Below are the code and all the weights of a small trained network. Each question names an input and a class and asks about switching units off, where a switched-off unit gives its printed mean instead of its output.

import numpy as np


def w(rows, s, z=0):
    codes = np.array(rows[::2]) - 128.0
    scale = np.full(codes.shape[1], s)
    scale[-1] = z or s
    return codes * scale


def f(y):
    return y / 2 * (1 + np.tanh(0.7978845608 * (y + 0.044715 * y**3)))


def log_softmax(a):
    a = a - a.max(-1, keepdims=True)
    return a - np.log(np.exp(a).sum(-1, keepdims=True))


def net(x, mask):
    res = np.array(x, float).reshape(1, 7) / 4 @ E
    y = f(res @ A[0][:, :-1].T + A[0][:, -1])
    res = res + np.where(mask, y, B[0][:, -1]) @ B[0][:, :-1]
    return log_softmax(res[-1] @ U[:, :-1].T + U[:, -1])


A, B = {}, {}
E = w([
[125,128,137,127,124,129],'x0',
[77,231,113,34,202,168],'x1',
[140,130,98,140,145,119],'x2',
[182,208,139,168,47,155],'x3',
[254,129,209,94,165,144],'x4',
[106,115,121,199,163,243],'x5',
[133,127,111,131,137,124],'x6',
],0.011)
A[0] = w([
[30,181,69,156,29,101,140],'neuron 0',
[122,124,148,80,131,22,115],'neuron 1',
[144,37,132,143,94,103,84],'neuron 2',
[142,118,120,91,134,54,139],'neuron 3',
[87,9,140,86,220,96,2],'neuron 4',
[101,64,142,138,143,205,125],'neuron 5',
[52,140,112,165,112,111,78],'neuron 6',
[77,201,122,9,217,150,110],'neuron 7',
[110,65,126,148,176,211,111],'neuron 8',
[181,213,91,141,53,127,83],'neuron 9',
[203,130,180,131,135,181,111],'neuron 10',
[148,111,111,81,101,58,98],'neuron 11',
[182,139,175,86,163,133,125],'neuron 12',
[155,139,138,195,162,227,103],'neuron 13',
[133,27,148,160,142,86,99],'neuron 14',
[200,121,113,116,173,148,45],'neuron 15',
[142,86,122,143,100,128,38],'neuron 16',
[134,95,106,150,167,167,123],'neuron 17',
[200,126,174,148,180,127,82],'neuron 18',
[130,119,112,119,171,107,129],'neuron 19',
[150,146,105,114,80,133,73],'neuron 20',
],0.013,0.0067)
B[0] = w([
[133,74,114,105,157,126,217],'neuron 0',
[87,191,145,62,128,75,204],'neuron 1',
[167,125,67,203,79,109,183],'neuron 2',
[85,181,123,107,122,120,187],'neuron 3',
[149,96,249,172,205,206,209],'neuron 4',
[71,143,129,78,101,85,173],'neuron 5',
[156,91,90,68,170,145,167],'neuron 6',
[174,125,84,178,43,169,249],'neuron 7',
[86,185,134,92,109,62,182],'neuron 8',
[132,152,221,165,170,178,184],'neuron 9',
[117,80,105,105,156,130,185],'neuron 10',
[93,195,109,110,134,104,181],'neuron 11',
[143,82,84,121,166,109,186],'neuron 12',
[101,203,150,117,120,100,188],'neuron 13',
[188,143,105,164,84,160,192],'neuron 14',
[171,109,92,116,143,109,154],'neuron 15',
[119,134,116,145,91,155,143],'neuron 16',
[115,160,142,89,122,107,156],'neuron 17',
[118,84,81,100,127,127,177],'neuron 18',
[127,126,161,137,113,139,151],'neuron 19',
[137,147,151,157,161,122,139],'neuron 20',
],0.013,0.018)
U = w([
[135,120,102,177,6,149,94],'0',
[63,176,166,71,107,47,84],'1',
[113,98,247,153,174,171,254],'2',
[103,17,71,65,171,97,60],'3',
],0.012,0.0097)

Each question gives the input, the list of numbers given to net, and the class t.
The units are the neurons (one row each of A and B). Each row of codes is followed by its name. A weight is (code - 128) times the scale printed after its matrix; where a second scale follows, it is the last column's (A, B and U).
mask holds one flag per neuron, in row order. A switched-off neuron (its flag False) gives its mean, the last column of its row in B, instead of its output. The means were averaged over made-up inputs and are rounded, as every weight is.
A unit's drop is (log p(t) with every unit on - log p(t) with that unit switched off) / (log p(t) with every unit on - log p(t) with every unit switched off).
The circuit of an input: a set's keep is (log p(t) with only the set's units on - log p(t) with every unit switched off) / (log p(t) with every unit on - log p(t) with every unit switched off). Starting from the 12 units with the biggest drops (on a tie, the unit counted first), units are removed one at a time, each time the one whose removal leaves the highest keep (on an exact tie, the one counted first), for as long as the keep stays at least 0.8.
units of the circuit, in order: the units of the circuit, biggest drop first
unit that matters most: the unit with the biggest drop
top k neurons: the k neurons with the biggest drops, biggest first
drop when u is switched off: that unit's drop, to one decimal
input [5,8,6,-7,-6,5,0], class 0: units of the circuit, in order -> neuron 7
input [1,-7,-4,8,7,4,-7], class 2: top 2 neurons -> neuron 9; neuron 7
input [6,6,7,-8,-1,7,5], class 2: top 2 neurons -> neuron 4; neuron 1
input [5,-3,8,-2,-5,-4,3], class 3: top 2 neurons -> neuron 7; neuron 0
input [-2,7,5,-7,0,7,-5], class 0: top 2 neurons -> neuron 7; neuron 1
input [-3,3,-6,1,5,5,6], class 1: top 4 neurons -> neuron 13; neuron 0; neuron 8; neuron 6
input [-6,-6,5,1,-1,8,-1], class 1: top 4 neurons -> neuron 7; neuron 8; neuron 13; neuron 5
input [3,5,3,-2,5,-2,3], class 0: top 2 neurons -> neuron 7; neuron 0
input [2,6,3,4,-7,0,-4], class 3: top 2 neurons -> neuron 0; neuron 6
input [3,1,-6,3,-2,4,4], class 1: units of the circuit, in order -> neuron 4; neuron 7
input [-8,-7,-3,-7,-6,-6,-4], class 0: top 2 neurons -> neuron 2; neuron 14
input [-6,-2,2,6,8,3,7], class 3: top 3 neurons -> neuron 18; neuron 10; neuron 4
input [-7,-2,-6,-1,6,6,-4], class 1: top 2 neurons -> neuron 13; neuron 8
input [2,-1,-4,2,-3,2,8], class 3: top 2 neurons -> neuron 4; neuron 7
input [5,7,6,4,-2,2,-7], class 0: unit that matters most -> neuron 7
input [0,4,-5,6,4,6,-5], class 1: top 2 neurons -> neuron 4; neuron 13
input [1,-8,8,-1,8,3,7], class 0: top 2 neurons -> neuron 14; neuron 2
input [7,-7,-3,0,8,1,-1], class 3: drop when neuron 7 is switched off -> 0.9
input [-5,-4,0,5,-4,2,-2], class 2: drop when neuron 7 is switched off -> 0.6
input [-5,7,-5,-3,4,-1,4], class 0: drop when neuron 7 is switched off -> 1.2
input [-8,1,8,-7,3,2,7], class 2: units of the circuit, in order -> neuron 4
input [-5,8,0,6,-1,3,-7], class 0: drop when neuron 4 is switched off -> 0.2
